Below is a small trained network, with its code and all its weights. Each question gives an input and a target symbol and asks what happens when units are switched off, that is, made to give their printed mean instead of their output.

import numpy as np


def w(rows, s, z=0):
    codes = np.array(rows[::2]) - 128.0
    scale = np.full(codes.shape[1], s)
    scale[-1] = z or s
    return codes * scale


def f(y):
    return y / 2 * (1 + np.tanh(0.7978845608 * (y + 0.044715 * y**3)))


def softmax(a):
    e = np.exp(a - a.max(-1, keepdims=True))
    return e / e.sum(-1, keepdims=True)


def log_softmax(a):
    a = a - a.max(-1, keepdims=True)
    return a - np.log(np.exp(a).sum(-1, keepdims=True))


def net(x, mask):
    ids = ['ΛΦΨζξστ'.index(c) for c in x.split()]
    T = len(ids)
    res = E[ids] + P[:T]
    q, k, v = (res @ M[0].T for M in (Q, K, V))
    z = softmax(np.where(np.tri(T) > 0, q @ k.T / 3**0.5, -1e9)) @ v
    res = res + np.where(mask[0], z, O[0][:, -1]) @ O[0][:, :-1]
    y = f(res @ A[0][:, :-1].T + A[0][:, -1])
    res = res + np.where(mask[1:17], y, B[0][:, -1]) @ B[0][:, :-1]
    return log_softmax(res[-1] @ U[:, :-1].T + U[:, -1])


Q, K, V, O, A, B = {}, {}, {}, {}, {}, {}
E = w([
[92,169,255,130,216],'Λ',
[120,83,63,200,112],'Φ',
[109,235,161,136,86],'Ψ',
[77,190,142,139,145],'ζ',
[69,62,122,156,240],'ξ',
[147,103,194,205,129],'σ',
[108,184,47,161,60],'τ',
],0.0098)
P = w([
[86,65,156,69,85],'0',
[158,151,106,36,129],'1',
[40,61,151,67,50],'2',
[177,174,85,52,161],'3',
[43,75,147,126,75],'4',
[187,191,80,91,176],'5',
[38,74,147,161,84],'6',
[187,201,80,118,188],'7',
[27,77,145,186,94],'8',
[183,210,67,142,191],'9',
[21,86,144,214,99],'10',
[173,210,57,172,194],'11',
[1,86,144,238,95],'12',
[153,200,77,205,202],'13',
],0.0082)
Q[0] = w([
[24,140,165,252,112],'H0',
[141,203,72,177,237],'H0',
[75,99,127,30,102],'H0',
],0.022)
K[0] = w([
[89,173,128,254,148],'H0',
[208,151,106,144,161],'H0',
[118,82,160,125,64],'H0',
],0.026)
V[0] = w([
[54,209,216,96,222],'H0',
[166,31,186,118,170],'H0',
[210,169,218,135,7],'H0',
],0.012)
O[0] = w([
[6,140,133,62,83,253],'H0',
[79,144,81,143,213,102],'H0',
[111,136,152,252,110,83],'H0',
],0.012,0.0049)
A[0] = w([
[123,43,71,113,145,85],'N0',
[114,115,141,108,132,105],'N1',
[132,78,163,133,140,171],'N2',
[86,110,59,152,100,98],'N3',
[139,184,67,104,120,138],'N4',
[185,144,182,56,153,155],'N5',
[198,172,210,97,172,48],'N6',
[100,42,203,136,177,3],'N7',
[102,89,226,165,129,81],'N8',
[143,147,157,107,161,56],'N9',
[156,253,113,137,182,117],'N10',
[90,60,155,130,141,185],'N11',
[156,126,147,184,121,54],'N12',
[144,122,104,172,91,232],'N13',
[108,81,151,181,77,79],'N14',
[129,50,119,133,142,32],'N15',
],0.017,0.0038)
B[0] = w([
[103,168,139,90,117,168],'N0',
[180,125,137,151,138,184],'N1',
[91,82,121,157,123,149],'N2',
[139,103,107,117,76,177],'N3',
[68,80,143,185,176,178],'N4',
[205,137,147,190,69,182],'N5',
[101,96,91,68,70,142],'N6',
[250,108,141,110,93,207],'N7',
[109,194,151,122,174,243],'N8',
[147,142,75,125,131,131],'N9',
[168,112,56,77,190,165],'N10',
[97,78,113,143,146,255],'N11',
[93,140,83,151,71,182],'N12',
[119,175,155,62,150,216],'N13',
[146,112,94,186,113,215],'N14',
[144,142,77,121,189,140],'N15',
],0.024,0.0078)
U = w([
[162,105,253,76,133,254],'Λ',
[108,161,31,67,238,104],'Φ',
[107,198,176,93,156,93],'Ψ',
[18,50,91,112,122,139],'ζ',
[182,71,32,58,118,40],'ξ',
[162,76,69,189,156,156],'σ',
[169,155,118,72,37,137],'τ',
],0.0062,0.0035)

Each question gives the input, a string of symbols that net reads in full, and the target symbol t.
The units are the heads (3 rows each of Q, K, V and O) and the neurons (one row each of A and B). Each row of codes is followed by its name. A weight is (code - 128) times the scale printed after its matrix; where a second scale follows, it is the last column's (O, A, B and U).
mask holds one flag per unit, heads first, then neurons. A switched-off unit (its flag False) gives its mean, the last column of its rows in O or B, instead of its output. The means were averaged over made-up inputs and are rounded, as every weight is.
A unit's drop is (log p(t) with every unit on - log p(t) with that unit switched off) / (log p(t) with every unit on - log p(t) with every unit switched off).
The circuit of an input: a set's keep is (log p(t) with only the set's units on - log p(t) with every unit switched off) / (log p(t) with every unit on - log p(t) with every unit switched off). Starting from the 12 units with the biggest drops (on a tie, the unit counted first), units are removed one at a time, each time the one whose removal leaves the highest keep (on an exact tie, the one counted first), for as long as the keep stays at least 0.8.
units of the circuit, in order: the units of the circuit, biggest drop first
unit that matters most: the unit with the biggest drop
k most important neurons: the k neurons with the biggest drops, biggest first
input σ τ Λ Λ τ ξ Φ ξ, target σ: units of the circuit, in order	N5, N4, H0
input τ σ ξ Ψ Φ σ τ Φ τ Λ σ Φ σ Ψ, target ξ: 2 most important neurons	N10, N6
input σ ξ σ ζ Λ τ τ ζ ζ τ, target Λ: units of the circuit, in order	H0, N4, N13
input σ τ ζ σ σ Λ Λ Φ, target ζ: units of the circuit, in order	N4, N7
input σ ξ σ ξ τ Λ σ ζ τ Λ σ τ, target ζ: units of the circuit, in order	N4
input σ Λ Ψ ξ σ Φ Λ σ ξ σ σ Φ ζ Λ, target ξ: units of the circuit, in order	N10, H0, N6
input τ τ ζ Λ ζ Λ τ ζ σ σ Ψ σ, target Φ: 3 most important neurons	N10, N7, N5
input Λ σ Ψ Φ Λ Ψ Ψ ξ σ ζ, target σ: 4 most important neurons	N4, N5, N13, N8
input Λ σ Φ σ Λ ξ σ σ Ψ ξ σ Λ, target σ: 4 most important neurons	N5, N4, N13, N8
input Λ σ ζ ζ Λ Φ, target Λ: 2 most important neurons	N14, N12
input Λ ζ ζ Λ σ σ τ τ σ σ ζ Ψ, target Φ: 2 most important neurons	N10, N7
input σ Ψ σ Φ Ψ ξ σ σ Λ Λ σ τ τ Φ, target τ: units of the circuit, in order	H0, N11
input Λ τ σ Λ τ σ ζ Λ σ ξ, target ζ: 3 most important neurons	N4, N7, N8
input σ Λ ζ Ψ, target ζ: units of the circuit, in order	N4, N7
input ζ σ τ Ψ ξ Ψ σ ζ Λ σ σ ζ Ψ ζ, target Λ: units of the circuit, in order	H0, N14, N12
input Λ τ Λ τ Λ Λ σ Ψ, target ζ: units of the circuit, in order	N4
input Λ τ τ ζ, target τ: units of the circuit, in order	H0, N5
input τ τ Λ Φ Ψ ζ, target ξ: units of the circuit, in order	H0, N10, N6
input σ Ψ Ψ τ τ, target τ: units of the circuit, in order	H0, N11, N4
input ζ ξ σ τ, target σ: units of the circuit, in order	H0, N4, N5
input σ σ Φ σ ξ Φ ζ ξ, target ξ: unit that matters most	N5
input Φ ζ σ Ψ, target Λ: 3 most important neurons	N12, N11, N14
input σ ζ σ Φ τ ζ ζ, target ζ: 3 most important neurons	N7, N5, N13
input ζ σ σ ξ ξ Λ ζ ξ, target ζ: 3 most important neurons	N4, N7, N0
input Λ ξ ζ ξ Ψ Ψ σ σ σ, target σ: 2 most important neurons	N14, N7
